Below is a small trained network, with its code and all its weights. Each question gives an input and a target symbol and asks what happens when units are switched off, that is, made to give their printed mean instead of their output.

import numpy as np


def w(rows, s, z=0):
    codes = np.array(rows[::2]) - 128.0
    scale = np.full(codes.shape[1], s)
    scale[-1] = z or s
    return codes * scale


def norm(h):
    return h / np.sqrt((h * h).mean(-1, keepdims=True) + 1e-5)


def f(y):
    return y / 2 * (1 + np.tanh(0.7978845608 * (y + 0.044715 * y**3)))


def softmax(a):
    e = np.exp(a - a.max(-1, keepdims=True))
    return e / e.sum(-1, keepdims=True)


def log_softmax(a):
    a = a - a.max(-1, keepdims=True)
    return a - np.log(np.exp(a).sum(-1, keepdims=True))


def net(x, mask):
    ids = ['αβδζλμπτψω'.index(c) for c in x.split()]
    T = len(ids)
    res = E[ids] + P[:T]
    u = 0
    for l in range(2):
        q, k, v = (norm(res) @ M[l].T for M in (Q, K, V))
        z = softmax(np.where(np.tri(T) > 0, q @ k.T / 3**0.5, -1e9)) @ v
        res = res + np.where(mask[u], z, O[l][:, -1]) @ O[l][:, :-1]
        u += 1
        y = f(norm(res) @ A[l][:, :-1].T + A[l][:, -1])
        res = res + np.where(mask[u : u + 12], y, B[l][:, -1]) @ B[l][:, :-1]
        u += 12
    return log_softmax(norm(res)[-1] @ U[:, :-1].T + U[:, -1])


Q, K, V, O, A, B = {}, {}, {}, {}, {}, {}
E = w([
[149,89,115],'α',
[174,154,105],'β',
[165,154,106],'δ',
[152,151,111],'ζ',
[150,109,81],'λ',
[130,149,122],'μ',
[132,158,117],'π',
[193,134,145],'τ',
[119,101,163],'ψ',
[133,4,222],'ω',
],0.024)
P = w([
[254,104,217],'0',
[196,89,198],'1',
[169,100,190],'2',
[141,98,180],'3',
[117,108,169],'4',
[95,119,162],'5',
[84,133,148],'6',
[76,152,129],'7',
[68,172,114],'8',
],0.007)
Q[0] = w([
[199,254,31],'0.h0',
[84,143,99],'0.h0',
[130,125,90],'0.h0',
],0.0069)
K[0] = w([
[92,209,111],'0.h0',
[164,110,3],'0.h0',
[254,125,144],'0.h0',
],0.0069)
V[0] = w([
[71,53,202],'0.h0',
[160,252,255],'0.h0',
[188,92,153],'0.h0',
],0.0067)
O[0] = w([
[155,163,163,64],'0.h0',
[252,174,184,162],'0.h0',
[98,201,191,254],'0.h0',
],0.0041,0.0034)
A[0] = w([
[167,244,192,250],'0.n0',
[42,79,153,37],'0.n1',
[89,123,78,231],'0.n2',
[90,10,113,123],'0.n3',
[81,173,108,190],'0.n4',
[81,173,56,76],'0.n5',
[77,170,146,22],'0.n6',
[154,124,115,155],'0.n7',
[205,50,100,190],'0.n8',
[163,109,103,109],'0.n9',
[79,171,162,82],'0.n10',
[105,55,200,232],'0.n11',
],0.011,0.0022)
B[0] = w([
[104,134,2,252],'0.n0',
[79,98,164,146],'0.n1',
[219,190,71,159],'0.n2',
[181,172,18,213],'0.n3',
[201,88,102,133],'0.n4',
[199,120,76,147],'0.n5',
[141,190,248,117],'0.n6',
[106,141,64,154],'0.n7',
[63,193,72,254],'0.n8',
[42,111,104,161],'0.n9',
[116,135,102,128],'0.n10',
[186,205,117,201],'0.n11',
],0.0061)
Q[1] = w([
[142,192,98],'1.h0',
[166,172,81],'1.h0',
[138,11,119],'1.h0',
],0.012)
K[1] = w([
[124,170,140],'1.h0',
[8,115,174],'1.h0',
[124,185,90],'1.h0',
],0.014)
V[1] = w([
[198,242,186],'1.h0',
[119,254,75],'1.h0',
[77,215,227],'1.h0',
],0.007)
O[1] = w([
[107,148,173,191],'1.h0',
[111,210,57,252],'1.h0',
[1,136,71,80],'1.h0',
],0.0087,0.0049)
A[1] = w([
[111,205,188,187],'1.n0',
[127,97,61,251],'1.n1',
[99,96,143,87],'1.n2',
[189,75,254,132],'1.n3',
[184,120,175,146],'1.n4',
[89,93,73,154],'1.n5',
[253,198,166,134],'1.n6',
[191,227,100,167],'1.n7',
[143,114,114,105],'1.n8',
[16,150,251,88],'1.n9',
[162,101,15,132],'1.n10',
[249,123,110,97],'1.n11',
],0.0091,0.0033)
B[1] = w([
[85,72,59,159],'1.n0',
[127,61,255,207],'1.n1',
[186,140,127,111],'1.n2',
[102,132,197,146],'1.n3',
[98,79,185,129],'1.n4',
[103,140,190,153],'1.n5',
[48,171,196,184],'1.n6',
[77,124,166,254],'1.n7',
[130,124,143,128],'1.n8',
[204,122,30,151],'1.n9',
[160,122,165,242],'1.n10',
[137,156,157,165],'1.n11',
],0.0083,0.0085)
U = w([
[62,182,211,218],'α',
[142,33,183,228],'β',
[127,126,143,15],'δ',
[118,160,169,24],'ζ',
[1,91,78,189],'λ',
[123,132,143,4],'μ',
[133,166,152,19],'π',
[226,155,72,186],'τ',
[147,198,148,42],'ψ',
[125,139,92,199],'ω',
],0.0089,0.0047)

Each question gives the input, a string of symbols that net reads in full, and the target symbol t.
The units are the heads (3 rows each of Q, K, V and O) and the neurons (one row each of A and B). Each row of codes is followed by its name. A weight is (code - 128) times the scale printed after its matrix; where a second scale follows, it is the last column's (O, A, B and U).
mask holds one flag per unit, layer by layer, with each layer's heads first. A switched-off unit (its flag False) gives its mean, the last column of its rows in O or B, instead of its output. The means were averaged over made-up inputs and are rounded, as every weight is.
A unit's drop is (log p(t) with every unit on - log p(t) with that unit switched off) / (log p(t) with every unit on - log p(t) with every unit switched off).
The circuit of an input: a set's keep is (log p(t) with only the set's units on - log p(t) with every unit switched off) / (log p(t) with every unit on - log p(t) with every unit switched off). Starting from the 12 units with the biggest drops (on a tie, the unit counted first), units are removed one at a time, each time the one whose removal leaves the highest keep (on an exact tie, the one counted first), for as long as the keep stays at least 0.8.
units of the circuit, in order: the units of the circuit, biggest drop first
unit that matters most: the unit with the biggest drop
k most important neurons: the k neurons with the biggest drops, biggest first
top k neurons in layer l: the k neurons of layer l with the biggest drops, biggest first
drop when u is switched off: that unit's drop, to one decimal
input δ ζ ω ψ ψ ψ π π, target λ: units of the circuit, in order : (1.h0, 0.n0)
input λ π λ ψ μ, target λ: units of the circuit, in order : (1.h0, 0.n2)
input λ ζ α, target α: top 2 neurons in layer 1 : (1.n6, 1.n7)
input ψ α π ω ω β, target β: top 3 neurons in layer 0 : (0.n0, 0.n2, 0.n11)
input π ψ β, target α: top 2 neurons in layer 1 : (1.n9, 1.n7)
input λ δ ψ α, target α: top neuron in layer 1 : (1.n9)
input λ λ λ π λ ψ β, target λ: units of the circuit, in order : (1.h0, 0.n0)
input π α π λ ψ τ ψ μ, target λ: units of the circuit, in order : (1.h0, 0.n0)
input τ λ λ λ ψ, target λ: 2 most important neurons : (1.n0, 0.n3)
input ψ λ ω μ λ, target β: 2 most important neurons : (1.n1, 0.n0)
input μ δ λ, target α: 2 most important neurons : (0.n0, 1.n9)
input α ψ ω ζ, target β: 4 most important neurons : (0.n8, 0.n0, 1.n6, 1.n1)
input λ λ λ λ λ ψ μ δ, target λ: 3 most important neurons : (0.n11, 0.n1, 0.n0)
input δ ω λ, target β: unit that matters most : 1.h0
input π μ λ ψ α ψ, target λ: 2 most important neurons : (1.n0, 1.n10)
input ψ β β λ ψ β, target λ: 2 most important neurons : (0.n11, 0.n2)
input τ τ λ π λ π μ ψ δ, target λ: 2 most important neurons : (0.n1, 0.n2)
input α ψ β α ψ ζ ζ, target λ: top 3 neurons in layer 0 : (0.n11, 0.n2, 0.n1)
input λ ψ λ, target λ: top 2 neurons in layer 0 : (0.n8, 0.n4)
input α ω ψ λ ψ ψ ψ ψ, target τ: top 3 neurons in layer 1 : (1.n9, 1.n7, 1.n6)
input ψ ψ δ α, target λ: most important neuron : (0.n11)
input ζ λ ζ λ α λ λ λ, target τ: drop when 0.h0 is switched off : 0.2
input λ λ λ π π λ λ α, target τ: drop when 1.n4 is switched off : 0.0
input μ λ α π α λ λ λ λ, target τ: drop when 0.n5 is switched off : 0.1
